Read these off the table that follows. Rows and columns are numbered from 0.
1) Which number is the entry in the top-left corner?
2) Which number is the entry in row 2 and column 0?
3) Which number is the entry at row 0, column 1?
4) Which number is the entry in the bottom-left corner?
5) Which number is the entry directly below the largest entry?
6) Which number is the entry directly above 120?
7) Which number is the entry at row 0, column 2?
[[115, 136, 111, 152, 110, 129, 110, 108, 140, 109, 121, 126],
 [105, 137, 144, 127, 117, 103, 129, 137, 124, 112, 117, 111],
 [102, 133, 134, 152, 101, 150, 142, 121, 130, 115, 127, 127],
 [119, 138, 110, 149, 112, 154, 147, 135, 122, 146, 128, 154],
 [119, 116, 109, 112, 153, 121, 112, 116, 102, 155, 101, 116],
 [125, 129, 116, 138, 144, 136, 106, 152, 144, 120, 127, 131],
 [117, 142, 103, 149, 108, 115, 141, 105, 131, 115, 114, 104],
 [136, 133, 126, 146, 141, 153, 121, 111, 143, 124, 101, 129]]
1) 115
2) 102
3) 136
4) 136
5) 120
6) 155
7) 111

A =
[[108 107 123 115 128 151 113 122 115]
 [125 145 141 111 120 131 137 114 130]]
Counting starts at 0.
The entry directly above 125 is 108
Read off the entry in row 1 and column 1.
A: 145
Read off the entry directly below the largest entry.
A: 131
The entry just left of 130: 114
The entry just right of 108 is 107
The entry just right of 107 -> 123
